In the rows, 128 means zero.
[136 121 136 103 145 147 132 115 141 120 122 111 122 138 110 130 136 118
 144 132 124 123 161 121 129 141 115 128 126 129 130 111 126 142 128 127
 149 132 135 140 121 134 136 119 128 124 152]  J_663
[139 114 139 117 143 140 126 123 146 123 134 121 131 130 112 114 138 132
 140 132 130 117 160 107 125 129 128 133 120 131 130 125  99 140 116 125
 138 141 124 126 146 144 130 114 133 124 161]  J_612
[123 139 141 108 133 152 140 111 125 148 122 131  96 137  99 132 165 124
 140 136 130 136 161 130 129 136 124 120 100 117 147 125 115 143 132 124
 156 134 137 132 107 139 146 120 141 143 145]  J_892
[140  94 150  88 112 152 119 125 141 133 129 133 151 145 127 107 170 147
 139 124 149 128 156 113 121 129 136 123 118 127 121 147  92 129 131 154
 163 113 131 136 117 151 113 113 117 136 138]  J_533
[130 136 156 145 141 137 100 114 131 125  92 105 158  96 123 118 135 145
 120 156 129  93 127 136 155 144 252 105 102 142  88 167 138  80 127 136
  91 147 107 139 116 111  67 138 163 134  91]  J_334
[133 127 126 144 111 112 133 133 137 120 154 134 154 121 140  88 143 146
 138 126 120 138 141  97 126 122 135 132 117 153 126 146 106 141 104 145
 172 122 137 134 122 126 113 127 128 140 118]  J_869
[124 121 117 128 129 113 126 122 131  97 137 125 142 126 139 127 133 119
 121 113 126 126 123 120 127 127 112 123 128 125 123 118 121 127 120 126
 134 134 124 119 128 114 133 125 116 113 109]  J_665
[121 136 125 136 126 127 123 136 114 115 146 131 146 139 135 127 125 119
 125 117 114 133 135 135 134 118 118 140 140 126 114 119 130 128 111 141
 131 129 126 126 124 120 125 121 139 135 112]  J_603
[131 112 126 104 125 133 124 128 143 127 128 113 125 126 111 126 141 124
 137 123 134 117 135 126 123 120 113 123 128 132 127 127 116 128 126 129
 139 146 129 129 144 140 126 120 125 130 155]  J_913
[128 102 138 107 117 134 132 112 147 120 136 130 124 113 115 119 134 128
 136 132 127 140 130 113 110 127 118 137 120 141 127 118 121 136 125 140
 141 145 145 132 139 137 115 123 134 121 139]  J_950
[122 106 123 128 112 126 131 145 122 112 146 116 140 115 142 122 129 127
 117 126 118 143 124  98 117 122 124 131 125 153 123 107 142 127 133 126
 130 138 137 138 126 120 129 128 132 115 122]  J_950
[139 108 126 105 122 146 123 131 144 119 142 114 122 134 116 137 136 119
 152 122 130 124 154 101 114 136 111 133 112 130 131 119 131 129 131 128
 150 124 138 128 128 146 130 126 136 125 153]  J_533
[142 111 134 115 135 140 132 118 145 132 130 125 136 128 114 133 142 122
 136 114 127 130 141 125 111 135 111 128 137 129 128 142 113 135 121 142
 139 132 126 125 140 146 128 126 133 124 150]  J_798
[138 110 127 120 127 138 131 121 147 133 126 123 129 126 116 128 145 135
 139 124 128 131 144 127 122 122 128 136 125 131 124 128 116 131 120 134
 137 137 132 122 143 145 122 122 138 128 144]  J_913
[118  88 123 110 101 118 147 123 109 135 142 137 124 129 116  99 138 130
 139 111 139 134 127 106 143 126 115 140 118 116 146 110  96 132 113 128
 142 132 133 131 126 131 149 119 118 137 123]  J_612
[120  99  93 140 127 104 134 175 108 109 146 104 129 135 139 135  98 129
 160 105 120 102 116  82 121 129  73 127 126 149 152  89 116 129 137 124
 136 118 142 115 117 110 144 131 146 135 113]  J_612
[113 141 102  55 138 107 115 117 183 120 162 171  84 115 197  84 131 110
  89 121 141 154  98 220  91 103  70 117 149  94 128 148 136 162 129 140
  87 145 141 108 150 157 132 113  78 124 112]  J_562
[122 117 123 127 123 119 128 130 128 115 139 130 129 123 142 117 137 120
 123 113 130 129 121 125 133 124 117 119 119 123 119 132 129 127 126 124
 130 133 133 114 118 114 142 126 117 118 111]  J_665
[135 115 135 117 130 145 136 117 145 131 136 124 118 138 128 112 138 129
 134 125 125 127 143 117 118 131 122 137 122 130 133 135 127 136 133 132
 148 134 139 117 125 144 134 117 136 144 148]  J_892
[132 121 132 112 126 126 134 154 116 116 127 111 114 143 134 120 130  92
 108 115 149 115 142 136 120 127 118  90 141 133 102 131 144 119 135 120
 129 152 140 123 102 123 160 110 139 114 160]  J_533
[137 117 120 125 116 128 122 125 133 128 144 125 122 131 150  97 124 119
 116 135 124 147 129 125 119 120 128 118 123 128 125 117 144 127 136 127
 118 126 130 137 139 130 128 127 126 130 127]  J_869
[145 105 126 113 128 141 139 109 142 134 136 125 135 134 120 136 136 117
 147 116 126 123 150 120 106 129 115 127 137 124 130 123 117 136 125 133
 145 143 138 122 130 149 131 121 139 126 157]  J_798
[140  99 131 112 138 133 134 111 141 124 143 122 123 135 108 130 128 129
 131 129 123 129 144 118 122 131 107 129 117 131 131 125 113 132 116 137
 143 117 132 124 133 144 129 118 139 131 141]  J_562
[128 120 128 129 130 111 132 124 129 112 140 128 135 126 128 116 117 122
 124 123 124 131 126 120 135 128 128 130 134 128 130 115 127 121 114 129
 123 117 130 120 132 123 133 120 123 120 120]  J_562
[125 115 129 125 132 122 127 135 128 125 139 129 133 115 130 109 138 125
 118 120 138 132 128 126 135 128 132 121 128 120 129 122 119 133 121 124
 117 120 120 129 130 119 150 125 127 116 132]  J_612
[140 115 135 109 146 142 128 109 144 125 126 120 125 133 116 118 144 131
 153 129 123 135 153 112 127 140 120 131 120 133 136 119 107 145 132 136
 150 123 126 130 135 137 127 114 124 138 147]  J_663
[137 122 141 113 119 143 148 122 145 119 136 118 127 139 116  97 133 120
 155 127 111 132 155 113 113 125 131 131 114 131 126 116 119 145 120 125
 157 140 136 122 137 138 127 117 138 137 145]  J_869
[141 109 129 127 130 143 130 126 153 121 133 113 123 132 121 118 123 135
 144 128 131 130 148 106 117 134 122 135 119 133 131 127 122 131 121 131
 144 125 137 128 134 141 116 117 141 121 149]  J_869
[137 114 123 116 121 138 130 126 146 122 127 121 122 123 118 124 142 129
 143 122 129 122 143 118 122 124 122 134 121 127 131 120 119 129 125 133
 139 135 133 127 145 139 128 118 131 122 143]  J_913
[120 118 125 129 130 115 138 134 118 115 143 130 134 123 125 115 118 131
 123 122 123 127 125 130 138 127 135 123 126 132 127 127 126 126 117 129
 123 125 125 121 121 116 137 117 131 125 113]  J_562
[120 121 124 128 123 118 127 133 132 126 132 127 131 112 131 123 125 124
 123 117 132 125 116 138 130 120 126 126 133 124 127 115 139 127 125 123
 124 130 130 128 126 117 138 133 118 121 127]  J_913
[142 114 127 112 132 136 133 115 142 130 132 127 134 128 119 129 141 118
 139 119 127 128 147 123 110 131 117 124 134 128 127 133 114 136 121 136
 139 142 132 125 138 142 124 125 135 127 148]  J_798
[141 113 127 116 132 141 126 125 146 125 134 113 129 121 111 127 131 122
 136 126 134 121 156 113 121 134 130 129 125 131 131 123 111 142 131 124
 134 134 123 131 141 147 136 118 133 120 161]  J_612
[124 117 122 124 127 122 126 130 123 123 134 126 141 120 134 108 141 126
 124 121 128 129 134 122 127 117 121 122 134 130 129 109 119 137 124 128
 130 128 125 124 135 125 144 122 129 135 128]  J_612
[106  75 121  92 143 114 140 100 129 128 125 124 132 138 125 174 148 146
  86 122 138 131 124 132 115 103  88 122  96 132 136 114 125 140 105 120
 149 146 109 126 129 154 126 124 101 129 139]  J_562
[120 115 122 125 142 116 130 132 123 110 145 131 129 122 140 135 127 120
 122 117 120 126 136 116 135 128 116 121 130 121 125 106 135 129 119 127
 119 116 126 116 127 113 146 110 121 111 103]  J_562
[124 122 117 129 128 123 126 122 134 116 138 127 133 123 145 115 133 116
 121 116 124 131 127 130 125 126 104 116 128 125 120 126 134 130 129 125
 127 126 134 115 122 117 136 129 118 120 111]  J_665
[122 127 118 121 140 127 129 121 119 122 123 121 132 124 137 119 139 121
 120 128 122 125 139 129 138 134 129 124 126 133 121 110 132 126 116 124
 134 136 122 132 118 120 146 129 117 125 112]  J_663
[126 118 122 116 125 124 124 138 125 118 141 129 132 131 136 126 137 117
 125 121 133 130 132 122 124 131 128 123 123 127 122 123 138 124 125 125
 130 127 129 129 119 124 139 132 129 121 123]  J_533
[136 110 120 118 126 137 134 122 145 136 133 120 131 122 116 122 144 126
 141 125 133 130 147 117 116 129 122 129 126 133 136 122 110 140 125 126
 140 134 132 129 138 149 132 118 138 131 159]  J_612
[143 111 128 109 133 138 134 114 143 125 128 124 140 135 115 124 137 122
 144 116 124 122 150 120 109 130 110 126 134 127 127 134 115 137 121 138
 143 139 129 120 141 143 127 123 132 126 148]  J_798
[121 124 112 125 131 115 123 131 124 118 136 122 134 130 141 121 121 117
 127 114 127 125 117 125 125 128 122 134 135 123 128 122 138 128 122 131
 132 122 128 119 116 118 136 122 125 129 110]  J_603
[130 125 123 133 118 116 119 125 128 120 137 123 123 111 143 126 129 113
 115 121 129 143 124 113 123 120 112 125 128 125 124 124 135 130 132 133
 121 128 136 132 121 122 128 134 125 131 128]  J_334
[134 106 125 112 136 140 117 113 149 128 123 109 124 139 111 135 139 127
 143 123 132 119 155 122 117 125 113 128 119 126 132 119 124 128 128 126
 141 136 128 127 133 146 126 126 133 122 158]  J_913
[140 106 125 123 124 137 141 115 147 137 137 118 120 137 114 114 133 127
 138 130 123 143 148 124 117 133 132 130 117 127 131 133 129 139 122 128
 151 127 133 128 124 142 130 127 141 133 144]  J_869
[123 127 116 120 111 158  55 101 119 125 133  91 114 129  99  86 125 114
 100 141 150 100 167 150 144 116  99  83 149 134 138 114 166  89 168 132
 125 138 119 164 123 126 126 119 128 138 187]  J_892
[142 119 130 114 131 140 134 106 143 129 133 130 136 131 109 124 139 117
 144 117 124 126 153 125 111 134 114 125 132 127 127 135 119 140 122 134
 144 140 134 129 136 142 129 125 140 125 151]  J_798
[121 121 110 128 140 117 128 119 135 120 131 119 127 128 141 122 123 116
 119 128 120 126 122 130 113 129 106 114 134 125 127  96 155 129 120 121
 136 122 129 133 125 112 136 127 131 127 114]  J_869
[123 118 114 129 124 119 129 133 130 128 131 125 129 118 134 120 133 125
 119 119 130 130 120 132 126 125 122 123 135 127 124 118 133 127 125 128
 124 125 127 130 130 118 134 130 125 122 121]  J_913
[136  92 145 115 130 125 134 111 147 116 132 127 126 127 114 116 134 132
 141 121 125 149 134 112 106 127 112 133 114 146 132 118 112 136 127 144
 145 137 135 115 135 137 129 121 139 116 144]  J_950
[122 124 106 128 151 118 126 118 126 120 124 125 130 132 145 121 143 126
 121 117 125 133 134 128 132 141 120 125 127 134 128 123 133 137 125 127
 137 124 119 130 115 117 148 123 122 127 108]  J_663
[134 122 150  95 162 143  99 115 160 119 124 107 121 119 124 121 112 105
 147 139 129 108 149 117 119 129  95 119 131 110 150 109 142 127 133 140
 120 125 143 127 123 126 135 115 119 109 160]  J_603
[138 102 129 123 135 132 136 127 145 127 135 118 130 120 116 127 138 135
 142 119 133 127 144 112 118 127 123 130 122 139 133 126 106 143 124 130
 141 135 124 116 142 149 133 111 141 126 161]  J_612
[117 113 115 128 115 111 133 132 130 126 137 131 123 116 130 120 119 120
 127 122 124 147 119 122 117 130 109 124 130 134 129 128 153 135 137 137
 130 126 137 137 122 112 131 126 122 122 123]  J_950
[132 115 116 125 119 130 137 124 142 148 128 123 119 116 101 137 136 129
 154 124 133 121 132 128 118 130 111 124 127 133 134 131 113 132 124 134
 148 130 138 125 131 141 127 126 139 132 153]  J_913
[138 103 140 115 141 130 135 105 148 122 140 129 127 133 108 126 133 130
 137 129 123 129 143 124 124 128 121 131 120 129 129 128 114 131 113 140
 141 124 133 119 140 143 122 111 141 130 146]  J_562
[140 114 138 110 135 142 121 120 146 120 135 115 127 139 114 123 140 123
 148 120 124 118 139 112 118 133 127 139 117 130 131 130 117 134 129 139
 152 123 128 119 132 141 129 118 133 131 141]  J_603
[128 115 119 111 123 124 125 135 124 128 140 130 131 135 125 129 134 117
 125 123 135 131 131 130 124 130 117 121 128 123 118 123 139 126 124 125
 139 116 132 126 114 122 142 138 128 130 121]  J_533
[147 122 134 115 130 138 133 113 146 134 132 124 140 137 119 127 144 110
 146 118 122 126 155 120 107 133 120 125 136 130 129 130 117 132 122 132
 146 142 133 128 134 150 128 127 129 123 158]  J_798
[122 126 115 128 121 119 124 134 126 126 131 121 133 116 134 126 133 125
 120 122 133 130 126 132 131 121 129 119 131 127 120 116 137 123 124 120
 118 127 124 129 131 122 130 132 125 118 123]  J_913
[134 110 129 127 111 150 134 115 151 137 139 127 128 140 130 118 124 116
 156 126 116 100 129 111 110 135  92 134 128 131 115 127 131 120 131 136
 153 132 153 134 134 140 103 115 125 136 147]  J_665
[131 124 117 131 123 124 122 123 134  98 145 125 133 115 139 121 137 125
 119 108 131 141 134 123 130 120 128 135 128 118 126 120 122 129 122 125
 124 136 133 125 115 120 137 129 137 121 122]  J_334
[133 103 131 115 136 133 144 108 141 129 136 130 119 139 116 142 137 121
 133 128 125 127 144 118 117 130 132 137 118 125 125 117 117 131 113 126
 138 137 137 119 132 148 130 114 137 119 141]  J_562
[133 115 129 117 134 131 124 137 147 134 140 119 120 137 123 119 140 134
 141 125 124 134 143 128 120 128 120 137 133 135 129 123 112 136 122 127
 143 132 131 123 132 143 122 124 128 131 143]  J_913
[134 131 135 105 125 132 117 123 135 116 134 121 119 105 115 115 143 122
 117 128 131 142 143 137 137 130 136 121 121 111 128 137 128 138 128 134
 130 119 134 139  98 116 146 140 131 123 113]  J_334
[138 129 138 113 104 136 145 133 118 107 126 135 167 125 119  95 132 120
 131 112 126 121 126  98 131 118 115 135 140 136 126 104 121 128 115 116
 141 139 139 137 150 113 139 127 110 130 130]  J_798
[126 127 130 127 130 123 121 136 124 114 135 123 136 127 134 114 124 120
 129 113 127 125 119 129 128 124 131 131 132 125 125 123 129 128 126 136
 131 119 126 114 120 115 141 124 128 128 115]  J_603
[133 123 140 119 125 143 138 120 140 132 135 127 123 135 114 111 146 133
 133 131 124 130 147 117 126 132 133 138 122 135 133 135 114 135 123 132
 154 136 131 125 132 140 123 120 129 145 149]  J_892
[143 138 153 146 135 144 124 156 125 101 138 131 117 145 114 119 128 144
 139 133 114  97 151 136 175 140 171 152 133 113 126 113 109 107 121 146
 134 107 110 127 136 114 140 132 100 114 106]  J_663
[135 109 139 134 135  94 139 137 135 130 157 132 128 134 145 138 113 100
 115 128 118 160 118 151 121 117 107 113 146 138 117 112 142 116 115 148
 112 126 151 131 120 123 113 124 147 129 144]  J_562
[132 108 135 115 137 131 132 113 147 125 138 124 120 135 112 126 126 127
 136 128 127 129 142 125 119 131 114 132 124 128 131 126 117 131 117 138
 138 119 135 121 132 143 117 117 135 127 146]  J_562
[138 117 137 103 133 147 129 113 146 112 131 114 139 132 111 129 145 120
 143 121 122 113 147 109 119 133 133 139 120 128 130 122 121 136 122 136
 150 130 131 123 128 141 136 117 139 115 132]  J_603
[142 127 147 103 105 132 134 107 147 120 138 122 139 145 106 110 156 128
 140 119 129 128 149 117 134 121 122 126 119 140 131 143 133 125 130 131
 160 133 129 123 138 158 133 117 125 131 165]  J_892
[141 119 129 112 129 137 139 115 140 127 128 132 139 134 120 123 145 118
 144 120 123 123 152 115 109 125 121 130 134 128 125 132 108 139 117 134
 143 152 133 120 147 145 125 121 129 128 147]  J_798
[130 120 127 115 133 114 127 124 130 127 135 138 142 128 129 114 146 113
 130 113 126 138 134 130 124 124 123 120 139 120 130 133 126 133 119 134
 128 138 126 125 133 118 141 131 118 127 129]  J_798
[136 107 130  95 130 138 123 109 150 116 134 131 131 144 115 124 140 115
 140 127 133 130 160 122 106 120  98 134 127 125 122 112 124 138 114 135
 159 140 146 126 129 140 124 125 136 133 156]  J_533
[135 115 139 120 118 150 140 118 141 132 147 136 118 122 115 105 140 130
 133 128 122 125 132 118 127 139 122 136 128 128 133 139 123 135 133 146
 146 122 134 137 138 134 131 111 134 140 142]  J_892
[116 101 133 112 128 117 118 114 136 105 139 132 131 129 127 112 144 131
 108 121 133 140 130 125 128 124 115 126 134 123 125 124 131 130 125 142
 133 128 123 133 130 117 132 122 115 110 121]  J_950
[122 110 128 128 136 119 139 119 123 121 138 133 128 129 126 125 127 126
 113 123 124 132 127 133 133 126 122 128 131 127 127 115 127 126 112 132
 126 122 133 122 123 122 138 120 133 128 114]  J_562
[148 116 162 111 117 139 141 120 147 130 152 126 118 120 127 120 138 113
 142 122 111 147 131 117 117 133 131 139 111 133 120 119 113 140 129 133
 145 133 142 130 124 146 119 130 132 143 139]  J_334
[122 111 116 124 132 114 136 126 119 121 138 126 133 125 130 131 125 123
 120 123 125 131 131 119 133 124 118 121 131 130 126 120 133 128 118 129
 127 125 135 121 124 121 136 115 133 130 116]  J_562
[131 129 118 122 130 134 129 126 133 132 129 137 138 113 134 122 135 115
 121 115 127 140 134 135 115 128 107 121 133 118 129 123 142 140 126 129
 129 116 134 137 126 114 139 140 117 125 123]  J_798
[119 119 118 133 113 115 136 140 113 123 139 132 131 121 130 124 131 118
 115 132 120 143 129 123 123 119 109 121 140 143 118 113 129 132 126 143
 137 138 149 139 120 105 124 132 134 136 111]  J_950
[134 129 117 128 119 112 129 126 124 122 141 132 123 117 139 123 142 111
 121 120 123 142 124 115 120 121 103 119 129 119 130 123 120 134 126 137
 136 128 133 135 121 118 144 127 122 137 126]  J_334
[116 126 115 114 126 142 113 125 145 147 152 131 106 156 123 128 144 113
 152 124 131 127 140 132 121 144 124 137 116 104 127 141 113 132 138 108
 135 129 125 129 117 138 118 140 103 127 134]  J_665
[127  79 129 118 137 141 134 106 138 163 153 140 118 154 136 156 144 124
 142 115 126 125 135 130 100 124 105 132 125 108 131 121 126 137 130 131
 142 132 134 120 113 154 132 134 132 128 159]  J_798
[131 112 148 117 126 150 139 129 138 135 138 126 114 127 120 122 139 135
 125 130 126 134 122 119 119 134 120 137 116 134 139 124 115 133 133 136
 139 121 128 126 134 142 130 128 129 136 144]  J_892
[136 130 151 104 151 136 106 134 154  71 141 117 132 158 123 142 146 140
 130 128 141  96 159 114 132 125 141 131 134 118 111 138 109 131 123 132
 138 134 115 108 150 146 111 111 134 108 152]  J_533
[131 104 137 107 126 141 132 117 146 124 141 127 121 122 113 126 143 126
 139 130 122 134 145 109 112 132 116 128 112 137 129 123 127 142 134 134
 149 139 143 137 124 132 134 121 135 117 142]  J_950
[142 115 128 115 134 142 133 117 144 121 129 124 136 125 112 126 140 125
 141 117 124 124 152 115 109 129 113 131 125 132 132 132 115 139 118 136
 147 141 128 126 144 140 126 126 133 125 150]  J_798
[132 101 130 113 120 136 128 115 144 118 135 120 121 127 110 120 134 132
 143 127 123 137 146 112 112 126 119 139 121 136 133 126 126 140 134 140
 154 139 141 126 130 138 127 119 134 130 145]  J_950
